Each row has a class, written as a number after it.
[-144  295  -14  224   80 -174  -39   32 -206   94  497 -131   26  192
  344  224  118 -346 -377   35  230 -117 -156 -134 -421  313  251  399
 -415 -312  -35  340   10  -19 -636   81]
6
[ -94  141  -67   31  104   31   33 -137 -204    4   14  -24    7   -7
  238  -42  -61 -139 -112  -23  -98  -81  -11   90 -283  225  124  245
 -343 -152  166   40  164  103 -483   58]
10
[  -1   66   28   -5   16   95   86   81   37   45  143 -129   50  101
  -31  131  198 -176 -197  -10  188   22 -181  160  -17   47  -57  -53
    6 -124  -98   62  -72 -111 -111  -10]
5
[-192  118  -71 -128   53   51  -20   16  -95   76 -142  113   11  -70
 -231  -91 -196   41 -123  -54  -73  -76  -33   57  -95  -46  -23    9
 -136  -31   97 -147   80  109 -266   57]
2
[ -98  -90  -87 -280   10  210   59   66  -81 -137 -413  133  -20 -181
 -528  -82 -131  228  138 -139  -92  -52    8   93  243 -240 -373 -489
  181  112    5 -389   29  -64  287  -26]
4
[-228  202  -62  157  159 -132 -119 -256 -411  -19  195   24   35   63
  321   69 -137 -264 -180   72    6 -123  -10 -129 -536  323  315  466
 -437 -160  162  437  123  179 -840  107]
8
[ 134   15    3  -32 -103   58   22  122  -43   95  135   66  -76  -76
  -90   81  135  -96  -59   32  239   54 -162  -88  169  -87   -1 -215
  115   -8 -202  147 -238 -281  176 -152]
9
[ -23  -31  -68 -107 -158  179   12  128  218  -59 -259  140   -2  -51
 -289 -140  -77   66  195   11 -169  -49  197   64  213 -243 -275 -316
  270  147   44  -69 -118  -98  448 -160]
5
[  22    5  -45 -136 -191  191  118  199  252  -53 -293  138  129  -42
 -357 -286  -12  187  281  -25 -122  -40  132  124  245 -273 -351 -385
  349  172   42 -114  -88  -80  492  -70]
2
[-126   78  -39   40  136   16  -72  -21 -131   30  -20   58  -92 -120
  132  -22 -140 -206 -168   30  -57  -92  -88  -18 -134  -17  179   58
 -181  -26  110  -52   69  -38 -265  -97]
5
[-117 -129  -99 -194   55  112   42  -63 -180  -64 -298  175  -73 -178
 -271  -87 -272   32   75    2 -104    0   69   38  108 -206 -209 -263
   82   96   44 -271   42  -86   37 -118]
7
[ -49  112  -29  207   72   19  121 -257 -151   67  115   -2  165  108
  533  -98   39 -145   71   -6  -35  -74 -165  -33 -350  441  292  256
 -282 -115  223  196  148  384 -425  243]
10
[ -48 -111  -18 -248  -23  153   41   59  -34  -80 -270   51  -74 -161
 -330   -9  -17  164   56  -77 -139   68   14   76  226 -188 -326 -369
  111   27  -64 -355   62  -90  233  -80]
10
[-133   60  -56    2  139  170  -41 -235 -188   16  -78   41   81  -23
  102   15 -127 -211  -64  131 -100  -72  -84   88 -244   93   92  234
 -247  -62  121  130   -4  130 -401   32]
11
[  77 -131   83 -122 -158  224  312 -164   30 -141 -272  -84  202   53
    3 -169   70  132  458 -169   12  -27 -137  213   45  136 -195 -326
  216   92  193 -342   41  181   13  170]
4
[ -20  143   25 -241  -96   77    3  151   74   64  -40   41  -62  -33
 -417  -15   -4   76   -1  -96  169   18 -187  138   81  -87 -162 -264
   76  -67  -28 -354 -137  -67  164   -2]
0
[  83   12  -27 -245  -86  152  160  154   60   51   -9  -35 -105  -48
 -341   41   66  142  -80  -63  216   24 -218  232  270  -89 -170 -312
  195  -71   -3 -247 -160 -142  322  -11]
9
[ -47  -34  -40 -244  -21  112   -7   56  -11  -27 -328  176  -88 -189
 -469  -44  -84  204   30 -100  -54  -81   -1   47  229 -282 -215 -359
  174   51   37 -374   19  -38  431  -11]
9
[ -69   97    9   44  100    8  -26   96  -81   90  196   41  -60    8
  -48   94   -4 -187 -179   27  174   79 -181   -5  -42  105   90  -36
  -99  -66  -92  114 -113  -48 -235  -75]
5
[  29 -161  161   98  -95  108  160 -180  -69  -85 -116  -97  128  -21
  291  -22  129  -82  323 -114  -76  -38 -119 -110  -44  176   91 -154
   92   75  174 -111  -41  107 -107   94]
6
[ -76  -37  -34 -112 -151  169  123  222  250 -112 -242   13   -2   70
 -460 -136  -71  173  127  -90 -137  -52  138  136  195 -180 -248 -274
  197   18  161 -237   11    3  357   -5]
1
[  11 -198   68 -365 -208  197  216  336  343  -68 -464   79  -18 -121
 -761 -178  -94  437  278 -144  -95  105   35  244  561 -427 -537 -742
  530  154   -3 -699  -41  -91  855  -84]
11
[  24 -155  -20 -240 -139  314  124  234  365  -44 -429  157   92  -69
 -539 -170   20  377  264  -57 -119   65  173  253  500 -413 -481 -578
  439  239  -49 -417  -71   10  858 -119]
7
[ -35 -170   22 -151   29  202   11  -87  -55  -12 -349  166   -1 -175
 -239  -52 -133  112  111   -1  -49  -88    7   34  186 -259 -119 -275
  174  173   -5 -259  -57  -59  242  -56]
11
[ 178 -289  158 -172 -157  363  257 -172    3 -108 -348  -49    9  -53
   18 -104  228  135  422  -74   -9  -33 -244   38  242  -61 -111 -412
  333  146  118 -206  -97   64  367   85]
9
[ -36   -4    8   35 -100    8   36  195   71 -130  -69   23   11  129
 -116 -118   -4   16   84  -14 -111  -45  201  -84   24  -26 -179  -65
   82  -12   98  178   57   29   66   -3]
7
[ -89    5 -147 -157   89   90  -30 -338 -301  -68 -104   30   39  -36
   22  -58 -268 -158  101  -45 -135  -49 -107    4 -206  216 -122   68
 -165  -60   99   -7   26   65 -609  118]
1
[  28  165   10  287   43  -86   66 -360 -313  -40  240 -130  207  111
  692   11  114 -365  128  -33   34  -49  -70 -148 -458  508  345  324
 -320 -161  119  383  148  220 -899  170]
3
[-138   12  -23    9  108  109  -22  -98  -80  -15 -246  145  112  -87
  -93   25  -35   58  176  -57  -96   26   18   43   37  -29 -122 -173
   81   95  -84 -139   40  112    0    5]
12
[ -24  -49  -42 -181 -102   79  -27  271  261 -112 -236   54  -18   26
 -387 -119 -115  273  171 -125 -186    3  153  -19  272 -123 -403 -306
  165   78   44 -230  -40  -27  410   -3]
0
[ -65   59  -52   42   49   72   60  112 -108   78  151   -8   31   27
  -51  118   -9 -160 -159  -18  166   55 -216  -31   28  135   -9  -54
  -30  -66  -66  175 -172 -115 -235    6]
2
[ -62  -71   41   94  117  -29  -38  -74 -263 -116  -63  100  -42 -160
   16   94  -98    9    2    0  -15   11  100  -65    5   54    9  -74
  -18   72   40   13  -13  -52  -89 -105]
10
[ -32 -152   31 -456 -108  154  -28   63   37  -92 -413   77 -137 -208
 -642  -82 -139  232  174 -179  -71    7   27   95  318 -354 -417 -542
  293  135  -39 -648    9 -170  295  -82]
6
[-100   89  -24   79   -8  -17   43  197  132   -9   66   70  176  144
    2 -163   38   45  -61   26 -105  -74  112   32 -133   35  -54  116
 -154  -68   57  187   81  178  -96   50]
7
[  26  128  -61   35   49   84   65   21    6  101  184  -99   87  107
   72   80   96 -114 -160  -54  203   36 -170  131  -39  226    2  -29
  -84  -43 -141  219 -105  -21 -232  -48]
5
[-123  109  -24  193   26 -144  -39   78  -36   -2  263  -17   46  233
  227 -111  -58 -181 -207  165  -55  -91   40 -152 -381  230  170  475
 -337 -165  181  594  124  124 -464   59]
8
[  38   28   27  123  -15   61  149 -207  -49    2   31  -93  200  133
  418   -1  151  -58   86  -43  -44  -30 -103   44 -237  262  180  150
 -254 -102  118   50  123  328 -257  178]
7
[  13  148  -11   67   17   26   45  -43 -108  165  275  -77   92   94
   34  189  189 -219 -321   35  291   22 -171   74 -201   95  133  129
 -204 -139 -197  238 -191 -108 -402  -62]
7
[-176  -57  -81 -258   18  238   52 -101  -40  -63 -361   43   31 -117
 -369  -86 -189   95   78  -68 -156  -75  -79  178   46 -127 -195 -199
   77   85  167 -340    8   77   -8   26]
2
[-190  118  -87   38  221   59  -14 -191 -187   42   64  -82  122   51
  251   25   32 -125 -185  103  -56  -73  -71  139 -411  222  189  405
 -370 -135  102  260   39  219 -588   99]
0
[  94  -73   25   -7  -21  263  163 -341  -25  -17  -45 -141  193   94
  321  -97  106  -96  142   10  103  -97 -207  183 -115  233  128   56
  -17   70  156   22   49  202 -257  160]
4
[-267  171 -204  -28  189  -18  -11 -188 -172   14  -29   39  145   30
  -27    1 -191  -62 -118  -34 -162  -36  -21   70 -281  252  -74  127
 -317 -102   65    1  202  222 -514   95]
8
[ -56  179  -18  144  -60  -36   29   43   25  -13  174  -33  192  225
  357 -140   -3 -147  -71   24  -76 -160   54  -60 -336  211   32  349
 -326 -140  135  336  111   88 -545  121]
2
[  51   91  -12  -83  -23  136   93  130   92  123   96  -79  -75   27
 -259   75  153   18 -236  -16  260  -91 -214  147  161  -62  -35 -117
   97  -66  -30 -101 -162 -137  264  -37]
9
[-106  200  -42   19  -66  -60   77  255  111  -15   57  -12   81  145
  -43 -263  -28   44   26  -39 -219  -48   67   37 -182  189 -163   73
 -212 -229  191   88  126  148 -259   83]
12
[  17  156  -29    6    0  144   66  102   16    4  137  -82   60   41
 -223  101  181  -90 -190  -40  301  -26 -133  124   86  -19  -55 -186
  129  -18 -158  179 -183 -215    0 -109]
3
[ -84 -180  -73 -372   -8  176   62   38   -9  -82 -421   64 -120 -216
 -787  -61 -159  245   78 -104 -116    5  -54   51  331 -343 -353 -466
  313  106    0 -435  -82 -118  305  -61]
3
[-165  139  -89   51  129  -82 -127 -107 -215    6   67   22  -31   45
  110   47 -123 -204 -186  -41  -51 -162  -45 -145 -301  168  118  245
 -292 -107   57  139   78   96 -507   63]
7
[ -80  -17  -28    9  108   10  -27  -61 -231  -64    9  -27  -67  -43
  -13   77   -9 -118 -127   24   49 -115  -55  -35 -141   11   61   34
 -128  -37   31   47  -19  -52 -240  -87]
7
[ 156 -215  153  -25 -117   76  213 -225  -46  -87 -118 -122  125  -10
  299  -86   87   33  405  -98   -7   97  -93   25   34  189   16 -183
  183  135   71 -105    5   98 -153   87]
6
[  96    5  136  134  -60  -78  181 -175 -180  -82  126 -140   56   97
  505  -71  123 -183  263  -61   35    9 -146  -40 -287  427  186  117
 -116 -120  230  144   73  176 -512  125]
9
[-181  140  -85   99   25  104   33   75  212   16   25   82  266  220
   25 -150  -70  -38 -111   55 -135  -63   88  126 -169  110  -51  176
 -197  -41  150  150  139  303 -190  106]
7
[-256  167 -199   63  240    6 -172  -58 -220   11  -93  141  -14  -99
 -152   73 -248  -39 -211  -25  -36 -120   97   41 -175   13  137  102
 -225  -26   82   32  121  134 -281  -38]
1
[ 180 -278  117 -106 -130  164  264 -253 -121  -85 -157 -270   26   14
  130  -27   96  -27  268  -43  -24   90 -211   30   50  130  -38  -78
  130  -11  205  -82  -19   68  -42  148]
2
[-111  148 -109   48  152  -32  -88 -126 -123    7   60   27   41  -21
  160   47   13  -80 -160   21  -70 -171    9   -8 -198  103   73  192
 -244  -96   40   75  113  111 -194   51]
9
[-204  202 -127  202   51 -194   68  126  -55  -23  162   58  128  145
  195  -69 -195  -95  -59    2 -198   31  147  -79 -266  286  -34  198
 -291 -179  165  193  148  213 -442   70]
7
[ 114 -286  202    5  -78  140  169  -94   21 -119 -190 -151  148   13
   42   13  264   84  331  -98  -20   64 -175   -1  123   37 -133 -262
  250   75   -5 -121  -69   38  106   85]
12
[-127   59   -8  -60   54   90   -1  -78 -217  -14 -155   57   24  -63
 -148   -5  -81  -36  -49  -37  -62 -106  -80  -38 -105   26  -14  -69
  -90  -91  104  -16   31   97 -196   96]
11
[ 198 -311  218 -133 -148  183  299 -240  -26 -147 -141 -254   61   31
  154  -38  188   42  303  -78   61   78 -251   79  102   80  -98 -224
  290   63  102 -107  -86    0  -68   97]
3
[ 173  -28  -28 -206 -122  229  136   93  138  132   15 -114  -62  -32
 -314  -19  170   13  -87   57  227   77 -149  261  242 -187  -98 -241
  216   28 -158   -9 -252 -239  299 -180]
5
[  16  -70   -1 -203  -51  172   98   83   35    3   -8  -23  -84  -79
 -449  119    0   29  -92   36  284   85 -177  245  287 -164 -187 -344
  305   74 -112 -222 -217 -233  325 -138]
4
[-115   73  -63   74  141   15  -75 -116 -218   28 -114  105  -21 -103
   28  -35 -143  -79 -132   30  -56 -134   59  -56 -145  -29  181  119
 -139   17  116  131   93   90 -185  -11]
5
[-124   68  -90  108   12  113  151  226  236   37 -162  124  180   54
 -101 -148  -28  236    5  -67 -155  -14  169  135  126   -3 -177 -156
   88   52  132  -31   55  162  315   44]
10
[ -73   97  -70   90   95  -44  -24  -12 -232   91  193  -29  -22   61
  107  140   27 -243 -135  -12  280  -55 -107 -114 -202  107  125   99
 -137  -72 -129  209  -47 -151 -429  -49]
6
[-158  -43 -108 -138   68  100   19  -35 -175   35 -275   64  -42 -147
 -330  -53 -167   12   -6  -57  -24  -47   -8  -36   25 -158  -86 -230
   73   74   36 -219   63  -62 -154  -69]
6
[-113  234   35  158   67 -151   -3   50 -174  155  366  -22   27  104
  215  154   47 -201 -262   34  258   17 -167  -22 -313  269  252  191
 -262 -218  -78  278  -59   77 -524   20]
11
[  55  -76  116  138   35   74  109 -215 -123  -54  121 -125  117   67
  553  -38  121 -138  140   21  -23  -14 -227  -23 -235  379  277  194
 -181  -21  200  281  -37  250 -389  159]
2
[-190  248 -118  115  174 -112 -137 -162 -311   93  301  -52   26   83
  455    4 -106 -296 -340   98  -71 -200 -106 -130 -547  319  347  659
 -616 -266  157  427  133  196 -895  173]
2
[-166  102 -137   14  -52  106   39  144  184  -10 -161   72  183  118
 -204 -127  -69   92    7  -48 -162  -73  172   90   -6  -52 -218  -70
   -7  -56   99    0  129  108   74   64]
12
[  40  -77  -52 -202  -85  305  180   29   64   93 -126   -9   17  -31
 -330   94   52    5   27  -79  204  172 -244  223  260 -102 -238 -403
  216   42 -143 -282 -196 -202  176  -86]
10
[  35  -88  112  148   16  127  151 -169  -94 -105    2  -62   84   39
  322   60   97 -126  207  -50   72    2 -196   58  -80  229  187  -61
    9   15  123    2  -36  118 -142   70]
1
[ -15 -120  -40 -189  -28  186   92  111   22   24 -142   36  -57 -128
 -499  159   57  117  -51   -3  169  159  -67  133  358 -275 -202 -446
  278   99 -240 -238 -135 -188  405 -137]
4
[-162 -165  -68 -222   30  151   45   56   22  -76 -460  220  -22 -179
 -638  -81 -249  256  169 -108  -36  -13   92  130  292 -301 -290 -491
  329  241   48 -451   32  -61  425 -112]
8
[  39    0   33  -19  -29  131   73   39   -3   51  169 -115   -8   76
  -79  155  162 -161 -143   38  230   88 -260   52   60   75   -1  -72
   51  -27 -151  184 -207 -208  -97  -83]
8
[  43   77   -9 -101  -90   39  176  171   62   64   76  -56   12   75
  -92  -38   93   43   15 -114  119   11 -209   79   73   62 -145 -151
   47  -81  -82  -42 -108 -146   38   29]
8
[-118  -25  -78 -224   13  184  -19 -143 -184  -78 -301  135  -77 -204
 -351  -28 -145   75   73  -61  -84  -98   -5  -20  105 -199  -89 -260
  123   70   43 -191  -38  -22   23   -5]
3
[  52    2   43  -93  -54  176  143   89   -4   25   73  -43   76   11
 -131   70  138   -7  -34  -19  299   65 -259  178  126  -31  -92 -247
  127   37 -167   -5 -177 -163   45  -79]
2
[ -26   97   20   93   70   -5   -9   60  -89  102  282 -152  -84  102
  182   95  167 -227 -257   25  123  -48 -202  -66 -193  191  213  209
 -226 -177  -19  335 -107   -4 -313    5]
5
[  83   42   29 -125  -88  129  120  107   60   29  -48  -17  -24  -66
 -293   63   96  -37   -1  -97  225   68 -236   90  198 -177 -154 -385
  238   12 -143 -227 -203 -293  130 -121]
3
[ 101  -76  -19   94  -21  195  122 -302 -110  -20  -64  -98  156   83
  420  -15   63 -111  172  -64    0  -72 -130   41 -165  259  183  110
 -120   -9  148  184    2  171 -305  143]
1
[-193   26  -54  -45  114   17    6 -125 -189  -58   -1   10   26  -52
  -38  -19 -118  -93  -81   39  -84    6  -90   10 -213  114   90   75
 -193  -96  129   46  102  175 -486   25]
3
[ 136 -211  137  -24  -86  236  283 -239  -60 -122  -95 -170  133   27
  157  -33  174  -24  286  -91   46   47 -230   28  105  187  -34 -243
  200   61   97  -12  -85   72  -44  114]
3
[-124  -42  -24  -88  -64   38  101  215   48 -119 -144  -41  -76   90
 -256 -134 -128   70    9  -33 -191   -4   -3  -68    3  -18 -248 -151
   42  -50  171   77   13   20  -44  -14]
5
[  37 -135   72   40   36  292  133 -293  -65  -77 -167 -119  149   72
  300  -38  122  -42  228    8    8   20 -120   78  -83  189  138   -3
   -9  115  142  132    3  223 -119  100]
0
